[-0.62 -0.22 -0.30 -0.14  0.38  0.18  0.20 -0.08  0.36 -0.16 -1.66  0.09
 -0.17  0.03 -0.54 -0.93  0.13 -0.39 -0.86  0.22  1.46 -0.48  0.08 -1.49
  0.22  0.08 -0.25 -0.47 -0.33 -0.23 -0.17  1.05 -0.02  0.37  0.43  0.22
 -0.06  1.11  0.36  0.37 -0.79  0.73  0.71 -0.53  0.34  0.32 -0.40  0.55
  0.17  0.41 -0.25  0.77  0.89  0.24  0.06 -1.73  0.22  0.73 -0.26  0.51
 -0.97  0.21  1.10  0.40  0.06 -0.06  0.17  1.15  0.52 -0.44 -0.71 -0.14
 -0.21 -0.78  0.34 -1.18 -0.41 -1.35 -0.42 -0.15 -0.52  1.09 -0.47 -1.07
 -1.97  0.00  3.06  0.04  0.00  0.82  0.37  0.31  0.34 -1.03 -1.16 -1.03
 -0.30 -1.06  0.08 -0.35 -0.31 -1.28 -0.11 -0.12 -0.07 -0.18  0.70 -0.93
  0.41 -2.72 -0.64  0.35  0.08 -0.20  0.29  0.01 -0.56  0.49  0.09  0.01
 -0.03 -1.36 -0.30 -0.39 -0.28 -0.27 -1.17  0.10 -0.25 -0.46 -0.31 -0.66
  1.65 -0.10  0.66  0.38 -0.11 -0.91  0.07 -0.43  0.39 -0.16  0.01 -2.20
  0.44 -0.05 -1.12 -0.02  1.63 -0.40 -1.27 -0.75  0.70  0.08]  [34]
[-0.60  0.51 -0.15  0.09  0.35  0.15  0.22 -0.17  0.51 -0.08 -1.76 -0.73
 -0.20 -0.46 -1.31 -0.66  0.29 -0.23 -1.12  0.15  0.95 -1.23  0.38 -1.08
  0.24  0.32  0.16 -0.39 -0.22 -0.40 -0.22  0.15 -0.40  0.29 -0.62  0.29
 -0.50  2.30  0.31  0.05 -0.86  0.08  0.65 -0.46 -0.42 -0.85  0.50 -0.75
 -0.37  0.49  0.06  0.80  0.94 -0.05 -0.21 -1.48  0.26  0.09 -0.35  0.26
 -0.87  0.32  0.70  0.56  0.35 -0.11  0.15  0.05  0.08  0.32 -0.64 -0.28
 -0.17 -0.57  0.44 -2.15 -1.62 -1.11 -0.16 -0.13 -0.71  1.03 -0.63 -0.92
 -1.51  1.41  2.63 -0.46  0.00  0.82  0.49  0.27  0.48 -0.23 -0.48 -1.04
 -0.55 -1.83  0.10 -0.92  0.10 -0.93 -0.12  0.11  0.04 -0.27  1.27 -1.02
  0.28 -0.59 -1.33  0.20  0.16 -0.07  0.04 -0.24 -0.57  0.44  0.04  0.17
  0.05 -2.64 -0.19 -0.71  0.65 -0.65 -0.23  0.00  0.69 -0.44 -0.85 -1.18
  1.08 -0.31  0.77  0.87 -0.04  0.05 -0.56 -0.48  0.15 -0.47 -0.05 -1.74
 -0.60 -0.20 -1.00 -0.21  2.14 -0.54 -1.57 -0.32  0.64  1.16]  [34]
[-0.14 -0.37 -0.28 -0.33  0.15  0.16  0.03 -0.02  0.04 -0.07 -0.86  0.19
  0.17  0.07  0.00 -0.23 -0.06 -0.49 -0.19  0.10  0.35  0.13  0.19 -1.52
  0.01 -0.08 -0.17 -0.15 -0.20 -0.03 -0.06  0.52  0.28 -0.01  0.52 -0.34
  0.20  0.01  0.16  0.31 -0.24  0.14  0.47 -0.53  0.18  1.05 -0.37  1.12
  0.37  0.15  0.07  0.01  0.21  0.41  0.10 -0.53  0.02  0.43 -0.01  0.06
 -0.21  0.13  0.45 -0.07 -0.11 -0.06  0.09  0.97  0.42 -0.25 -0.16 -0.19
 -0.04 -0.27 -0.01 -0.20 -0.05 -0.39 -0.26  0.08  0.02  0.24 -0.03 -0.11
 -0.93 -0.22  0.05  0.01 -0.04  0.55 -0.21  0.11  0.61  0.04 -0.53 -0.40
 -0.12  0.06  0.19 -0.07 -0.20 -0.95 -0.08 -0.12 -0.15  0.04 -0.27 -0.38
  0.06 -1.41 -0.04  0.19  0.14 -0.19  0.11  0.18 -0.11  0.18  0.23  0.04
 -0.06  0.90 -0.16  0.04 -0.16  0.04 -0.89  0.03 -0.80 -0.11 -0.11 -0.12
  0.43  0.05  0.22 -0.34 -0.03 -0.88  0.37 -0.15  0.59  0.25 -0.06 -1.96
  0.63  0.31 -0.67  0.11  0.38 -0.17  0.29 -0.06  0.23 -0.11]  [34]
[ 0.79 -3.01  1.60 -0.17 -0.01 -0.34  0.21  0.32  1.01 -0.08 -2.61  0.15
  0.08 -2.08  0.62  0.86 -0.07 -1.93 -0.86 -0.36 -0.38  0.23  0.22 -3.32
 -0.09 -0.21  1.95 -0.10  0.04  0.01 -0.07  2.62  0.83 -0.21 -8.79  0.58
  0.35  2.22 -1.19 -0.50 -0.74 -0.06  0.85  0.66 -0.39  0.13  6.94  0.00
 -0.26 -0.48  0.70 -1.25  0.21  1.20 -0.48  2.52  0.37 -0.96  0.25 -0.83
 -0.68  1.25 -0.41 -0.64 -0.51 -0.25 -0.42 -1.22 -0.55  0.32  1.42 -0.59
 -0.22  1.04 -0.11 -1.14 -6.13  1.62 -0.73 -0.03  0.35  0.05 -0.07 -0.65
 -5.95 -0.20  4.75 -1.19 -0.11 -0.17 -1.15 -0.25 -2.62 -3.24  3.38 -1.45
 -0.11  0.89 -0.31 -0.88  0.40  1.14  0.23 -0.57 -0.12  0.53  1.06 -0.70
  0.54  0.15 -1.80 -0.58  0.69 -0.45 -0.35 -0.11  0.29  0.31 -0.01 -0.11
  0.11 -1.94  0.31 -0.45  0.29 -0.81  0.89 -0.04  0.64  0.61 -1.42 -1.31
  3.64  0.17 -0.74 -2.15  0.42  0.44 -0.92 -0.90 -0.78  0.42  0.88 -5.30
 -1.09 -0.30 -0.93  1.04  0.70 -0.67 -1.13  0.22  0.05  1.04]  [34]
[ 0.06 -0.57 -0.80 -0.75  0.20  0.33  0.08  0.01 -0.16 -0.13 -0.39  0.52
  0.13  0.12  0.45 -0.47 -0.18 -0.98 -0.03  0.29  1.36  0.51 -0.26 -0.58
  0.08 -0.36  0.02 -0.41 -0.28  0.00 -0.04  1.25  0.86 -0.05  0.96  0.22
  0.44 -0.78  0.55  0.90 -0.53 -0.19  1.01 -0.38  0.25  2.89 -1.06  3.10
  0.90  0.34 -0.52  0.14  0.22  0.94 -0.10 -1.08 -0.11  0.98  0.10  0.42
 -0.64  0.04  0.64 -0.23 -0.55  0.09  0.23  2.60 -0.58 -0.77 -0.08 -0.33
 -0.29 -0.65 -0.21  0.62  0.54 -0.30 -0.51 -0.13  0.16  0.40  0.10 -0.53
 -2.09 -1.08  0.69  0.89 -0.10  1.02 -0.11  0.25  0.45 -1.25 -0.36 -0.76
 -0.19  0.47  0.57  0.37 -0.42 -1.17 -0.07  0.13 -0.44  0.25 -0.59 -0.53
  0.21 -4.33  0.43  0.28  0.25 -0.28  0.40  0.20 -0.05  0.02  0.09 -0.26
 -0.18  2.44 -0.32  0.08 -0.35  0.38 -2.28  0.14 -1.59 -0.34  0.31  0.57
 -0.27  0.29  0.29 -0.83 -0.18 -1.33  1.10 -0.01  0.13  0.72  0.05 -2.58
  2.26  0.39 -0.23  0.39  0.22 -0.17  0.08 -0.21  0.59 -1.27]  [34]
[ 1.34 -3.07 -0.38 -0.01 -0.55 -0.04 -0.88 -0.66 -1.25 -0.32  3.03 -2.59
 -0.69 -2.04 -0.61  2.12  1.91  1.21  0.36 -0.01 -2.79 -3.09 -1.28 -9.99
 -0.21  0.44  5.79 -0.25 -0.46 -0.02 -0.34  0.92 -0.74 -1.25 -0.03 -0.13
 -0.78 -2.26  0.09  1.41  0.19  2.20 -1.33 -3.16 -0.41 -7.31 -8.07  2.77
 -1.54  2.28  1.54 -1.48 -1.11  1.25  1.64 -3.91  0.49  2.45  0.35  2.17
  0.55  0.99 -1.78  0.43  0.02  0.89  0.72 -1.35 -1.49 -1.35  2.01 -1.25
  0.07 -0.01  1.59 -0.15 -4.22 -9.99 -0.18 -0.44 -0.74  0.72 -0.88  0.30
  2.23 -4.59  1.11 -0.28 -0.60  2.10  1.60 -0.78  1.95  0.42 -1.14  2.11
 -0.38 -1.80 -0.10 -0.81  0.16 -0.67 -0.39 -0.30 -0.83 -0.40  1.91 -0.71
  1.87 -2.03 -0.12  0.04 -1.61 -0.90  0.26  0.89  0.94 -1.12  2.46  1.42
 -0.21 -4.50  0.70 -0.71 -2.28 -1.18 -0.18  0.35  4.44  1.49  4.19  0.98
  1.25 -0.77 -0.35  4.17  1.28 -5.83  0.00 -1.24  0.18 -0.36 -1.04  1.23
  3.32 -0.39  3.32  0.03  0.81  0.25  2.82  2.34  0.86  0.40]  [43]
[ 0.05  0.44 -0.24 -0.42  0.10 -0.57  0.22 -0.17 -0.22  0.13 -0.47  0.17
 -0.24  1.05 -0.29 -1.32  0.46  0.53  0.20 -0.50  0.15  2.26 -0.26  3.35
  0.22  0.14 -0.21  0.48  0.27  0.65  0.05  0.36  0.05  0.57  2.83  0.12
 -0.48  1.22 -0.19 -0.26 -0.54 -0.63 -0.20  0.36  0.01  0.60 -0.71 -1.47
 -0.19 -1.00 -0.88 -0.51  0.12  0.40  0.27  1.23 -0.13  1.20 -0.28 -0.61
  0.10 -0.25  0.52  0.49 -0.02 -0.81  0.07 -1.20  5.06 -0.36 -0.46  0.58
  0.10  0.35 -0.28 -1.37 -3.96  4.10  0.26  0.13 -0.06  0.32  1.06 -0.46
 -1.28  2.01 -0.77 -0.55  0.12  0.37  0.21  0.00  0.83  0.48 -0.51  0.12
  0.27 -1.71  0.58 -1.35 -0.14  0.10 -0.16  0.01 -0.25  0.39  1.18 -0.02
  0.76 -1.16  0.96 -0.16 -0.78 -0.34 -0.15 -0.69 -0.62  0.88  0.18  0.70
 -0.01  1.97 -0.41  0.22 -0.43  0.33 -0.52 -0.34 -2.95  0.14 -0.11  0.16
  0.49  0.19 -0.72  0.23 -0.17 -1.22  0.03  0.51 -0.03 -0.31 -0.54 -0.21
  1.94  1.14  0.11 -0.37 -0.96 -0.36 -1.56 -0.19  1.12  0.35]  [43]
[ 0.16 -1.28  0.77 -0.22 -0.25  0.23  0.21  0.27 -0.10  0.18 -1.53 -0.09
 -0.21 -0.09  1.11  0.41 -0.29 -1.08  0.46 -0.35 -1.25 -1.78  0.18 -1.45
  0.12  0.04  0.21 -0.44  0.01 -0.18  0.07  3.43  0.58 -0.36 -3.80  0.41
  0.95  1.00 -0.37  0.72 -0.32 -0.70  0.13  1.50 -0.61 -0.81  2.72 -0.76
  0.71 -0.33  0.37  0.51  0.38  0.97 -0.44  0.58  0.09  0.59  0.42 -0.23
 -0.32  0.25  0.66 -0.36  0.23 -0.11 -0.18 -1.02  0.54  0.26  0.71  0.20
 -0.12  0.54  0.06 -0.15 -0.39  3.80 -0.15  0.13  0.48  0.41 -0.30  0.04
  0.32 -0.28  2.80  0.13 -0.06 -0.90 -0.09  0.25 -0.80 -2.23  0.74 -0.76
 -0.66  1.12 -0.06  0.02 -0.06  0.50  0.13  0.05  0.00  0.74  0.66 -0.05
  0.53 -1.65 -1.07 -0.18 -0.16 -0.32  0.32 -0.48  0.69  0.31 -0.31 -1.70
 -0.29  1.14  0.25 -1.07  0.00 -0.95 -0.12  0.24  0.22  0.52  0.39 -0.58
 -0.22 -0.06  0.54 -0.43  0.33  2.13 -1.00  0.97 -0.62  0.14 -0.01 -3.30
  0.78 -0.32 -0.34  0.19 -0.77 -0.46 -1.07  0.55  0.18  0.24]  [34]
[ 0.30 -0.37  0.35  0.44 -0.19  0.55 -0.30  0.12  0.18 -0.21  0.55  0.10
  0.14 -1.02  0.75  1.31 -0.43 -1.11 -0.09  0.67 -1.64 -2.39  0.04 -1.78
 -0.01 -0.15 -0.49 -0.53 -0.40 -0.85 -0.20 -0.59 -0.34 -0.66 -3.29 -0.13
  0.60 -1.11  0.10  0.80  0.73  0.77  0.48 -1.01 -0.24 -0.75  0.81  0.91
  0.20  0.48  0.66  0.68 -0.34 -0.50 -0.50 -0.55  0.13 -1.32  0.18  0.91
 -0.24  0.25 -0.26 -0.68  0.21  0.72 -0.09  1.19 -4.81  0.83  0.53 -0.58
 -0.27 -0.41  0.41  1.58  2.47 -5.66 -0.16  0.03  0.01 -0.15 -1.33  0.13
  0.94 -2.61  0.65  0.58  0.01 -1.00 -0.32  0.18 -0.98 -1.22  0.75 -0.21
 -0.20  1.21 -0.53  0.02  0.29 -0.46 -0.04 -0.10  0.30 -0.37 -1.32  0.04
 -0.76  0.97 -0.53  0.54  0.47  0.32  0.19  1.03  0.84 -0.78 -0.39 -0.76
 -0.20 -0.71  0.37 -0.01  0.99  0.03  0.51  0.32  3.13  0.20  0.42  0.27
 -1.50 -0.17  0.76  0.14  0.64  1.04 -0.29 -0.16 -0.35  0.03  0.43 -1.16
 -1.76 -1.53 -0.73  0.51  0.71  0.52  1.43  0.55 -0.82  0.47]  [43]
[-3.23  0.12 -0.92  1.65 -0.87  2.15  0.85  0.54 -0.29  0.25 -0.43  2.58
 -1.19  2.25  1.24  0.60 -0.69  1.49  1.02  0.24 -9.12 -0.69 -0.84  9.99
  0.01  0.48 -2.29 -0.46 -0.47 -0.66 -0.09 -1.47 -0.26  0.19  9.99 -0.40
  0.50 -4.67 -0.30  2.04  1.74  1.21 -1.16 -2.49  2.77  9.22 -1.97  1.84
  2.76  3.69 -2.71  0.52 -2.20 -4.25  1.76 -0.66 -0.30 -1.27 -0.03  3.04
  1.34 -1.25 -0.56  1.18 -1.92  0.13  0.25  1.10  6.35  0.87  0.78 -1.06
  0.78 -0.05 -0.01 -0.29 -2.44 -1.22 -2.20  1.76  0.03 -0.34 -3.14  3.86
 -1.59 -1.76 -9.99 -0.44 -0.56 -0.23  0.16  0.03  5.31 -1.39 -1.15  2.98
 -0.18  3.63 -1.55  4.56 -1.88 -1.15 -0.78  1.64 -0.30  0.71  0.44  0.38
 -0.08 -1.17 -0.24  0.64 -1.59  0.53  0.57  1.11 -0.11 -1.75  0.52  0.61
 -0.06 -2.80  0.59  1.26  2.21  3.19 -0.39 -1.33 -0.04  0.11 -0.22  2.02
  7.74 -0.07  1.98  4.95  0.47  2.99 -0.11 -3.39  3.45 -2.23 -1.12 -0.55
  5.62 -1.48 -1.55 -0.39 -4.32 -1.43  7.49  2.46 -2.47 -4.16]  [34]
[ 2.12 -0.04  0.33 -0.58  0.68 -1.18 -0.61 -0.30  0.24 -0.18  0.46 -1.25
  0.67 -1.58 -0.83 -0.39  0.63 -0.95 -0.87  0.00  5.42  0.98  0.46 -6.59
 -0.04 -0.32  1.58  0.26  0.22  0.54 -0.02 -0.42  0.08 -0.03 -8.38  0.15
 -0.38  2.38  0.11 -1.30 -0.77 -0.47  0.91  1.07 -1.30 -3.63  0.54 -0.63
 -1.85 -1.88  1.48 -0.55  1.09  2.30 -0.66  0.52  0.22  0.68 -0.18 -1.76
 -1.03  0.70  0.35 -0.59  0.97 -0.04 -0.20 -0.36 -4.15 -0.52 -0.47  0.52
 -0.35  0.02 -0.10 -0.16  2.38 -0.21  1.12 -1.12 -0.21  0.18  1.71 -1.82
 -0.78  1.23  5.69  0.11  0.33 -0.16 -0.09 -0.12 -3.12  1.03  0.62 -1.61
  0.27 -2.20  0.93 -2.74  1.02  0.60  0.40 -1.01  0.31 -0.68 -0.27 -0.30
 -0.10  0.79  0.52 -0.31  0.88 -0.19 -0.44 -0.89 -0.15  0.93  0.18  0.38
  0.15  1.38  0.11 -0.37 -0.94 -1.13  0.56  0.60  0.45 -0.20 -0.35 -0.98
 -3.65  0.15 -1.18 -2.34 -0.19 -1.68  0.21  1.03 -1.39  0.95  0.69  0.00
 -3.54  0.78  0.65  0.31  2.21  0.86 -4.02 -1.42  1.36  2.63]  [34]
